Below are the code and all the weights of a small trained network. Each question names an input and a target symbol and asks about switching units off, where a switched-off unit gives its printed mean instead of its output.

import numpy as np


def w(rows, s, z=0):
    codes = np.array(rows[::2]) - 128.0
    scale = np.full(codes.shape[1], s)
    scale[-1] = z or s
    return codes * scale


def f(y):
    return np.maximum(y, 0)


def softmax(a):
    e = np.exp(a - a.max(-1, keepdims=True))
    return e / e.sum(-1, keepdims=True)


def log_softmax(a):
    a = a - a.max(-1, keepdims=True)
    return a - np.log(np.exp(a).sum(-1, keepdims=True))


def net(x, mask):
    ids = ['αγμξφω'.index(c) for c in x.split()]
    T = len(ids)
    res = E[ids] + P[:T]
    r = res
    for j in range(2):
        rows = slice(4 * j, 4 * j + 4)
        q, k, v = (r @ M[0][rows].T for M in (Q, K, V))
        z = softmax(np.where(np.tri(T) > 0, q @ k.T / 4**0.5, -1e9)) @ v
        o = O[0][rows]
        res = res + np.where(mask[j], z, o[:, -1]) @ o[:, :-1]
    y = f(res @ A[0][:, :-1].T + A[0][:, -1])
    res = res + np.where(mask[2:6], y, B[0][:, -1]) @ B[0][:, :-1]
    return log_softmax(res[-1] @ U[:, :-1].T + U[:, -1])


Q, K, V, O, A, B = {}, {}, {}, {}, {}, {}
E = w([
[138,211,59,110,138,82],'α',
[82,125,34,174,169,52],'γ',
[81,65,75,96,173,100],'μ',
[152,133,116,25,133,92],'ξ',
[164,123,249,187,182,130],'φ',
[52,146,54,131,148,224],'ω',
],0.016)
P = w([
[8,159,155,114,96,81],'0',
[147,134,80,152,76,180],'1',
[135,135,94,139,143,115],'2',
[96,163,148,101,192,148],'3',
[192,136,57,161,98,210],'4',
[178,130,88,148,167,117],'5',
[138,153,145,106,208,157],'6',
],0.016)
Q[0] = w([
[91,110,96,122,147,143],'H0',
[147,99,120,134,74,176],'H0',
[126,61,117,161,98,100],'H0',
[106,141,85,108,73,143],'H0',
[194,108,105,164,91,177],'H1',
[158,106,98,124,166,43],'H1',
[106,184,148,70,247,115],'H1',
[64,90,178,157,196,120],'H1',
],0.015)
K[0] = w([
[119,127,109,142,99,125],'H0',
[81,163,165,128,72,117],'H0',
[122,122,174,126,127,113],'H0',
[91,112,117,115,98,84],'H0',
[67,134,165,136,101,78],'H1',
[183,76,105,136,169,43],'H1',
[254,100,146,121,159,147],'H1',
[130,57,122,150,172,195],'H1',
],0.014)
V[0] = w([
[114,142,84,96,100,205],'H0',
[188,156,135,177,192,102],'H0',
[145,152,112,109,91,67],'H0',
[210,61,132,119,137,74],'H0',
[114,28,87,89,123,112],'H1',
[111,131,172,51,97,153],'H1',
[85,99,130,187,145,169],'H1',
[118,5,207,152,121,69],'H1',
],0.012)
O[0] = w([
[111,57,137,198,137,165,118],'H0',
[122,110,77,43,132,120,100],'H0',
[157,100,213,85,166,88,182],'H0',
[127,120,124,49,102,33,3],'H0',
[119,22,198,89,35,149,108],'H1',
[202,1,41,156,196,122,204],'H1',
[112,215,112,122,73,213,21],'H1',
[178,146,79,5,84,131,122],'H1',
],0.0081,0.0032)
A[0] = w([
[147,196,145,149,96,163,50],'N0',
[7,41,139,114,109,138,252],'N1',
[176,184,230,89,103,124,13],'N2',
[212,73,90,194,2,229,77],'N3',
],0.0063,0.0037)
B[0] = w([
[131,73,113,109,160,147,181],'N0',
[165,127,49,68,94,144,254],'N1',
[170,162,159,102,218,153,158],'N2',
[153,179,161,101,131,2,237],'N3',
],0.011,0.0056)
U = w([
[111,161,157,164,156,95,6],'α',
[80,172,131,107,62,66,170],'γ',
[151,128,37,89,72,190,84],'μ',
[134,75,103,97,181,102,95],'ξ',
[122,189,158,79,169,157,204],'φ',
[132,107,104,154,167,254,248],'ω',
],0.0077,0.0024)

Each question gives the input, a string of symbols that net reads in full, and the target symbol t.
The units are the heads (4 rows each of Q, K, V and O) and the neurons (one row each of A and B). Each row of codes is followed by its name. A weight is (code - 128) times the scale printed after its matrix; where a second scale follows, it is the last column's (O, A, B and U).
mask holds one flag per unit, heads first, then neurons. A switched-off unit (its flag False) gives its mean, the last column of its rows in O or B, instead of its output. The means were averaged over made-up inputs and are rounded, as every weight is.
A unit's drop is (log p(t) with every unit on - log p(t) with that unit switched off) / (log p(t) with every unit on - log p(t) with every unit switched off).
The circuit of an input: a set's keep is (log p(t) with only the set's units on - log p(t) with every unit switched off) / (log p(t) with every unit on - log p(t) with every unit switched off). Starting from all 6 units, units are removed one at a time, each time the one whose removal leaves the highest keep (on an exact tie, the one counted first), for as long as the keep stays at least 0.8.
units of the circuit, in order: the units of the circuit, biggest drop first
most important unit: the unit with the biggest drop
k most important neurons: the k neurons with the biggest drops, biggest first
heads that matter: for each layer, one digit per head in row order, 1 if its drop is at least 0.15 and else 0, layers parted by /
drop of u: that unit's drop, to one decimal
input ξ φ ξ γ γ φ μ, target φ: most important unit => H1
input γ ξ α α ω, target φ: heads that matter => 11
input ω φ φ ω γ, target α: units of the circuit, in order => [N3; H0]
input ξ ξ ξ μ α, target ξ: heads that matter => 01
input γ ξ ξ ξ γ φ μ, target φ: heads that matter => 01
input φ ω φ φ, target ω: heads that matter => 10
input μ ξ ξ γ μ, target γ: heads that matter => 11
input ω μ ξ ξ γ, target α: heads that matter => 10
input α α φ ξ μ, target ω: units of the circuit, in order => [H1; H0]
input ξ α ξ ξ ξ φ γ, target φ: heads that matter => 01
input ξ φ μ, target μ: 2 most important neurons => [N1; N3]
input ω γ ξ ξ ξ, target α: drop of N2 => 0.0
input α ξ μ ω ω ξ φ, target ω: drop of H0 => 0.9
input φ φ ξ ξ φ, target μ: drop of N3 => -0.1
input ω ω φ γ, target ω: units of the circuit, in order => [H0]
input ξ ξ μ ξ μ, target ξ: drop of N3 => 0.2
input γ ξ ξ ξ ξ, target φ: 2 most important neurons => [N2; N3]
